Each row has a name. After each piece below comes the name of the row it's from, unless a question asks for something else. Each question is about the rows just above it. Places in a row count from 1.

  6 -30 -23   4 -14 -13 -71 : por
-24  -1 -13 -23 -14   4  -1 : duvi
-30   6 -23   4  -2   1  48 : midid
Where do -30   6 -23   4  -2   1  48 appear? -> midid
The next entry after -23   4 -14 -13: -> -71
The next entry after   6 -30 -23   4: -> -14
Where in the named rows is -24? -> duvi, 1

 11 -44   4  13  31 -23  10 -28 -11  -8  -7  55  26  24 -25 -13 -24 -28  13   6 -39 -10 -48   9   7  48  24 -30  -2 -47 -58 -20  44   8  41  11  47 -23   2  38  -7 -65  18 -73 -13 = kebis
 77 -14  -6 -12  44  30 -12  46  15   9 -26 -24   8 -88 -28   8 -56 -23  36 -28 -50 -22 -26 -32  -9  12  23 -21  -7 -52 -50  33  27  -2  44  10  15  -6  23 -34   0 -37  27  23 -45 = Pog
 58 -42 -21 -61  15  46  30  32 -24 -10  -9   5  66  23 -72 -35  48 -82 -30 -28 -67 -29  35  35 -12 -12   3  -6  -4 -46  41  46 -10  31 -12  -8 -33 -34 -40  20 -10   4 -83  16  16 = nes
 35 -30  -1   4  39   2   2   3   2  -4 -14  30  18 -25 -20   0 -37 -26  19  -5 -46 -14 -41  -9   5  30  25 -22  -4 -48 -49   0  41   6  42   8  40 -21  11   9   1 -48  22 -35 -31 = muko
 16   3  12   2  21  -4   2  -9  38  -8  -8   2   3   3 -18  -1  -8   1  -5   6  -9  -7  16   7 -22   1   0  -8   6   4  11  -3 -11  16  20  -6   3   1 -12  -6 -16 -29 -18 -10  -3 = rakap
-11  21 -36 -61  25 -42 -18 -15  37   3  18  39 -20 -17 -62  18  19 -20 -43 -35   9  22  27  30   9 -66   6  30  24  55  43   2  26  26  55 -17   0  12 -33 -84  37  -9 -49 -11 -74 = ruda
 -3  21 -33 -61  27 -40 -15 -12  36   8  16  37 -19 -15 -56  17  17 -18 -41 -29  14  23  22  30  10 -67   8  27  20  58  48   0  24  27  55 -17  -1   8 -26 -81  32 -11 -44 -12 -73 = Sufat
 51 -21  -4   0  46  13  -4  26  10  -3 -26  14  13 -56 -21  12 -41 -27  22 -10 -51 -17 -38 -22   3  21  28 -18  -6 -47 -43  20  38   2  38   4  36 -23  10 -11   7 -39  22 -13 -42 = mumi
 57 -37 -23 -61  20  46  30  31 -26 -11  -4   9  63  22 -72 -28  41 -81 -30 -25 -59 -28  31  32 -16 -10   2  -1   3 -56  41  40 -10  30 -17  -6 -29 -31 -40  18  -9   2 -83  20  17 = gev
-24  19 -38 -53  27 -50 -16 -14  44  -2  21  38 -18  -5 -67   8  16 -19 -36   0   0  21  30  26  14 -65  -3  34  35  56  25   5  27  22  60 -18   1   8 -43 -87  34 -12 -55 -17 -76 = Zefog
q:  35 -30  -1   4  39   2   2   3   2  -4 -14  30  18 -25 -20   0 -37 -26  19  -5 -46 -14 -41  -9   5  30  25 -22  -4 -48 -49   0  41   6  42   8  40 -21  11   9   1 -48  22 -35 -31 -> muko
q:  16   3  12   2  21  -4   2  -9  38  -8  -8   2   3   3 -18  -1  -8   1  -5   6  -9  -7  16   7 -22   1   0  -8   6   4  11  -3 -11  16  20  -6   3   1 -12  -6 -16 -29 -18 -10  -3 -> rakap
The next entry after  10 -11   7: -> -39

-10 -10  -5  -1  Votos
 -10  -11   18 -105  vit
-31 -15 -13  -9  gek
-12  -4  46 -15  muzu
Shared by Votos and vit: -> -10
The entry that follows -4: -> 46
q: -31 -15 -13  -9 -> gek
46 is at row and place -> muzu, 3
The next entry after -10  -5: -> -1
Row and place of -13 in the named rows: -> gek, 3
Which value is in both vit and Votos? -> -10

 59  74  62  65  83  69  83  78  55 100  66 113  64  82  49  76  86  93  74  67  53  70 106  60  63  54  60  84  72  62  66  leb
 78  64  69  68  85  92  63  64  78  55 101  70  64  84  52  60  61  52  59  70  75  86  50  63  62  87  75  91  59  68  59  fize
66 59 67 62 67 84 50 71 59 51 83 91 67 68 66 61 61 93 86 72 50 81 76 63 77 63 79 61 62 89 94  Fitar
 81  68  66  64  84  50  50  55  60  75  90 100  76  64  64 104  89  91  67  87  51  59  70  85  65  88  69  63  77  88  87  meka
 78  64  69 101  85  92  63  64  86  55 101  70  64  84  52  66  61  86  59 101  75  86  50  74  62  87  75  91  59  74  69  Mozup
q:  78  64  69  68  85  92  63  64  78  55 101  70  64  84  52  60  61  52  59  70  75  86  50  63  62  87  75  91  59  68  59 -> fize
Times 101 occurs in Mozup: -> 3
49 is at row and place -> leb, 15
66 59 67 62 67 84 50 71 59 51 83 91 67 68 66 61 61 93 86 72 50 81 76 63 77 63 79 61 62 89 94 is in which row? -> Fitar
The row with  59  74  62  65  83  69  83  78  55 100  66 113  64  82  49  76  86  93  74  67  53  70 106  60  63  54  60  84  72  62  66 is -> leb

-73 -32 -10 -25  -2  70   4 -11  Pato
 -40    9   41 -106   29   50  -40    4  gome
 23 -32 -10 -25  50 -74  51 -14  Kegu
Right after -74 comes -> 51
Where in the named rows is 51? -> Kegu, 7
What comes right after 51 in the named rows? -> -14

 -11    7 -103  -41  -89   -3   -9   21   -1   42   43   56   14   54  -42   12   38   41  -46  -61   25    8  -95   20  -55   27    7   12   12   -6   22 -> zug
 31 -28 103 -43 -60  10 -55   6 -13 -14 -13   8 -40  34  78 -10   5  30  21  64  32 -35  51 -22  23   6  -2  -5   8   9  70 -> Pazu
 -5 -28 103 -43 -60  10 -55   6 -13 -14 -13   8 -40  34  78 -10   5  30  21  64  32 -35  51 -22  23   6  -2  -5   8   9  70 -> vad
What is the next entry after -41 -89  -3? -> -9
Times -96 occurs in zug: -> 0
The row with  -5 -28 103 -43 -60  10 -55   6 -13 -14 -13   8 -40  34  78 -10   5  30  21  64  32 -35  51 -22  23   6  -2  -5   8   9  70 is -> vad
How many times does zug hold 12? -> 3
Row and place of 20 in the named rows: -> zug, 24
Right after 43 comes -> 56

